Below is a small trained network, with its code and all its weights. Each question gives an input and a class and asks what happens when units are switched off, that is, made to give their printed mean instead of their output.

import numpy as np


def w(rows, s, z=0):
    codes = np.array(rows[::2]) - 128.0
    scale = np.full(codes.shape[1], s)
    scale[-1] = z or s
    return codes * scale


def norm(h):
    return h / np.sqrt((h * h).mean(-1, keepdims=True) + 1e-5)


def f(y):
    return y / 2 * (1 + np.tanh(0.7978845608 * (y + 0.044715 * y**3)))


def log_softmax(a):
    a = a - a.max(-1, keepdims=True)
    return a - np.log(np.exp(a).sum(-1, keepdims=True))


def net(x, mask):
    res = np.array(x, float).reshape(1, 4) / 4 @ E
    u = 0
    for l in range(2):
        y = f(norm(res) @ A[l][:, :-1].T + A[l][:, -1])
        res = res + np.where(mask[u : u + 8], y, B[l][:, -1]) @ B[l][:, :-1]
        u += 8
    return log_softmax(norm(res)[-1] @ U[:, :-1].T + U[:, -1])


A, B = {}, {}
E = w([
[205,147,179,178],'x0',
[133,131,123,136],'x1',
[255,175,74,41],'x2',
[70,132,47,119],'x3',
],0.0051)
A[0] = w([
[160,109,108,144,6],'0.n0',
[212,149,130,112,48],'0.n1',
[80,128,85,116,121],'0.n2',
[118,146,188,183,116],'0.n3',
[135,140,125,29,15],'0.n4',
[147,140,2,32,138],'0.n5',
[91,165,99,134,3],'0.n6',
[130,106,109,184,254],'0.n7',
],0.0097,0.0026)
B[0] = w([
[106,211,102,104,114],'0.n0',
[104,150,143,64,181],'0.n1',
[2,176,143,166,165],'0.n2',
[134,86,165,179,162],'0.n3',
[168,127,96,162,158],'0.n4',
[180,147,149,200,254],'0.n5',
[124,229,192,136,125],'0.n6',
[99,36,149,81,164],'0.n7',
],0.0077,0.0067)
A[1] = w([
[107,202,19,149,97],'1.n0',
[228,161,190,145,33],'1.n1',
[53,197,56,186,100],'1.n2',
[198,235,100,78,248],'1.n3',
[125,114,175,199,144],'1.n4',
[1,83,125,127,253],'1.n5',
[147,215,40,158,73],'1.n6',
[180,114,35,177,132],'1.n7',
],0.0075,0.002)
B[1] = w([
[90,113,136,254,156],'1.n0',
[12,177,91,59,211],'1.n1',
[39,87,220,67,181],'1.n2',
[197,215,85,115,239],'1.n3',
[196,86,170,132,182],'1.n4',
[138,49,23,76,253],'1.n5',
[174,99,153,239,170],'1.n6',
[157,80,119,224,161],'1.n7',
],0.0054,0.0052)
U = w([
[118,52,140,166,209],'0',
[199,135,213,254,236],'1',
[229,222,90,180,167],'2',
[198,224,175,119,2],'3',
[35,141,103,172,20],'4',
],0.0083,0.0026)

Each question gives the input, the list of numbers given to net, and the class t.
The units are the neurons (one row each of A and B). Each row of codes is followed by its name. A weight is (code - 128) times the scale printed after its matrix; where a second scale follows, it is the last column's (A, B and U).
mask holds one flag per neuron, layer by layer. A switched-off neuron (its flag False) gives its mean, the last column of its row in B, instead of its output. The means were averaged over made-up inputs and are rounded, as every weight is.
A unit's drop is (log p(t) with every unit on - log p(t) with that unit switched off) / (log p(t) with every unit on - log p(t) with every unit switched off).
The circuit of an input: a set's keep is (log p(t) with only the set's units on - log p(t) with every unit switched off) / (log p(t) with every unit on - log p(t) with every unit switched off). Starting from the 12 units with the biggest drops (on a tie, the unit counted first), units are removed one at a time, each time the one whose removal leaves the highest keep (on an exact tie, the one counted first), for as long as the keep stays at least 0.8.
units of the circuit, in order: the units of the circuit, biggest drop first
k most important neurons: the k neurons with the biggest drops, biggest first
drop when u is switched off: that unit's drop, to one decimal
input [8,-2,1,-2], class 3: units of the circuit, in order : 1.n1, 0.n5
input [7,-5,0,3], class 0: units of the circuit, in order : 0.n5, 0.n7
input [-5,6,8,4], class 1: units of the circuit, in order : 0.n5, 1.n6
input [7,6,-3,2], class 0: units of the circuit, in order : 0.n7, 0.n5
input [2,-6,1,-5], class 3: most important neuron : 1.n5
input [8,4,1,-5], class 3: 2 most important neurons : 1.n1, 0.n5
input [8,5,1,-7], class 3: 3 most important neurons : 1.n1, 0.n5, 0.n1
input [8,4,0,1], class 0: 2 most important neurons : 0.n5, 1.n3
input [-4,8,4,7], class 1: drop when 0.n5 is switched off : 0.2
input [-7,3,6,8], class 1: drop when 0.n5 is switched off : 0.3
